Below is a small trained network, with its code and all its weights. Each question gives an input and a class and asks what happens when units are switched off, that is, made to give their printed mean instead of their output.

import numpy as np


def w(rows, s, z=0):
    codes = np.array(rows[::2]) - 128.0
    scale = np.full(codes.shape[1], s)
    scale[-1] = z or s
    return codes * scale


def norm(h):
    return h / np.sqrt((h * h).mean(-1, keepdims=True) + 1e-5)


def f(y):
    return np.maximum(y, 0)


def log_softmax(a):
    a = a - a.max(-1, keepdims=True)
    return a - np.log(np.exp(a).sum(-1, keepdims=True))


def net(x, mask):
    res = np.array(x, float).reshape(1, 7) / 4 @ E
    u = 0
    for l in range(2):
        y = f(norm(res) @ A[l][:, :-1].T + A[l][:, -1])
        res = res + np.where(mask[u : u + 12], y, B[l][:, -1]) @ B[l][:, :-1]
        u += 12
    return log_softmax(norm(res)[-1] @ U[:, :-1].T + U[:, -1])


A, B = {}, {}
E = w([
[130,174,127,195,186,170],'x0',
[65,135,153,215,110,3],'x1',
[97,96,81,172,95,150],'x2',
[138,105,195,70,139,49],'x3',
[211,159,109,125,70,66],'x4',
[86,28,110,79,148,94],'x5',
[126,64,180,159,94,181],'x6',
],0.0006)
A[0] = w([
[185,186,104,73,109,252,226],'L0N1',
[46,74,88,89,191,148,176],'L0N2',
[86,120,95,89,151,16,62],'L0N3',
[126,97,111,130,76,107,171],'L0N4',
[183,117,75,79,138,112,149],'L0N5',
[106,93,92,71,117,117,207],'L0N6',
[126,138,96,37,145,96,67],'L0N7',
[30,137,91,119,133,113,49],'L0N8',
[82,80,124,143,74,24,91],'L0N9',
[158,140,170,103,221,195,40],'L0N10',
[239,158,179,101,66,105,247],'L0N11',
[108,191,109,224,109,102,254],'L0N12',
],0.0024,0.00056)
B[0] = w([
[139,71,10,241,107,154,255],'L0N1',
[180,245,170,94,140,126,199],'L0N2',
[194,138,122,159,101,176,198],'L0N3',
[201,109,139,130,132,174,161],'L0N4',
[3,142,173,140,239,228,175],'L0N5',
[180,150,149,140,163,131,177],'L0N6',
[99,125,211,107,217,153,173],'L0N7',
[84,171,120,158,30,98,161],'L0N8',
[186,104,32,189,96,196,198],'L0N9',
[160,36,50,166,132,212,186],'L0N10',
[74,213,136,72,160,71,232],'L0N11',
[157,106,148,25,150,93,222],'L0N12',
],0.0014,0.002)
A[1] = w([
[120,51,92,184,118,111,98],'L1N1',
[194,163,55,107,135,63,213],'L1N2',
[186,101,91,62,166,127,168],'L1N3',
[107,53,128,187,90,59,159],'L1N4',
[143,14,200,102,94,203,255],'L1N5',
[96,120,187,12,96,80,71],'L1N6',
[64,46,141,132,173,217,108],'L1N7',
[73,252,69,135,163,90,162],'L1N8',
[133,48,34,172,53,148,193],'L1N9',
[149,115,172,12,97,114,196],'L1N10',
[196,217,110,156,132,161,209],'L1N11',
[63,185,166,229,125,180,146],'L1N12',
],0.0021,0.00053)
B[1] = w([
[195,158,90,115,109,140,168],'L1N1',
[111,158,202,138,170,151,225],'L1N2',
[89,123,136,164,104,119,193],'L1N3',
[157,131,28,149,148,254,164],'L1N4',
[112,202,127,112,184,96,204],'L1N5',
[206,189,105,225,65,47,176],'L1N6',
[140,137,131,69,167,83,210],'L1N7',
[104,109,190,145,81,66,237],'L1N8',
[182,117,74,197,176,156,237],'L1N9',
[102,174,173,177,120,72,188],'L1N10',
[187,115,122,134,113,64,251],'L1N11',
[119,88,106,104,113,107,204],'L1N12',
],0.0025,0.0017)
U = w([
[67,27,193,51,72,186,22],'0',
[13,40,126,128,58,132,65],'1',
[68,18,177,20,3,198,2],'2',
[224,93,10,211,144,218,193],'3',
[161,208,225,149,111,8,186],'4',
[98,123,144,28,232,173,136],'5',
[54,81,177,44,7,236,6],'6',
],0.006,0.0052)

Each question gives the input, the list of numbers given to net, and the class t.
The units are the neurons (one row each of A and B). Each row of codes is followed by its name. A weight is (code - 128) times the scale printed after its matrix; where a second scale follows, it is the last column's (A, B and U).
mask holds one flag per neuron, layer by layer. A switched-off neuron (its flag False) gives its mean, the last column of its row in B, instead of its output. The means were averaged over made-up inputs and are rounded, as every weight is.
A unit's drop is (log p(t) with every unit on - log p(t) with that unit switched off) / (log p(t) with every unit on - log p(t) with every unit switched off).
The circuit of an input: a set's keep is (log p(t) with only the set's units on - log p(t) with every unit switched off) / (log p(t) with every unit on - log p(t) with every unit switched off). Starting from the 12 units with the biggest drops (on a tie, the unit counted first), units are removed one at a time, each time the one whose removal leaves the highest keep (on an exact tie, the one counted first), for as long as the keep stays at least 0.8.
circuit, biggest first: the units of the circuit, biggest drop first
k most important neurons: the k neurons with the biggest drops, biggest first
top k neurons in layer l: the k neurons of layer l with the biggest drops, biggest first
drop of u: that unit's drop, to one decimal
input [2,3,8,-4,0,-4,-8], class 4: top neuron in layer 1 -> [L1N8]
input [-6,2,-1,1,0,6,1], class 3: top 4 neurons in layer 0 -> [L0N9; L0N11; L0N12; L0N3]
input [4,-4,1,1,8,0,-3], class 4: 2 most important neurons -> [L0N11; L1N8]
input [-7,2,8,7,6,7,-4], class 3: circuit, biggest first -> [L0N9; L1N4]
input [2,7,0,-1,7,5,-5], class 3: circuit, biggest first -> [L0N9; L1N4]
input [5,6,-4,4,-6,4,1], class 1: 3 most important neurons -> [L0N1; L0N9; L0N11]
input [0,-5,-1,-5,7,6,-3], class 5: circuit, biggest first -> [L0N5; L0N7]
input [-6,-2,3,-4,-1,4,-8], class 4: circuit, biggest first -> [L0N2; L1N8; L0N10]
input [-4,3,3,-8,-6,-3,-1], class 1: top 2 neurons in layer 1 -> [L1N8; L1N12]
input [5,-3,6,6,3,4,1], class 5: top 2 neurons in layer 0 -> [L0N5; L0N12]
input [-5,7,6,7,0,8,-2], class 3: 2 most important neurons -> [L0N9; L1N4]
input [-5,3,2,-2,-6,2,7], class 3: top 2 neurons in layer 1 -> [L1N9; L1N4]
input [0,-7,-4,-3,5,6,-4], class 5: 4 most important neurons -> [L0N5; L0N7; L0N9; L1N9]
input [-3,-1,7,8,0,4,4], class 3: circuit, biggest first -> [L1N4]
input [5,4,1,-2,-7,0,5], class 5: top 2 neurons in layer 0 -> [L0N1; L0N11]
input [-4,6,7,5,3,-4,7], class 3: 2 most important neurons -> [L0N9; L1N4]
input [-7,-6,2,4,-7,4,8], class 5: top 3 neurons in layer 1 -> [L1N5; L1N8; L1N11]
input [-3,-8,7,7,-3,1,7], class 5: top 2 neurons in layer 1 -> [L1N5; L1N7]
input [2,6,-6,-2,-2,5,6], class 3: drop of L0N9 -> 0.1
input [4,4,0,6,-8,-8,8], class 5: drop of L0N2 -> 0.2
input [-7,4,5,-3,4,0,-3], class 3: drop of L0N7 -> 0.0
input [-2,-3,5,6,-2,3,1], class 4: most important neuron -> [L0N1]
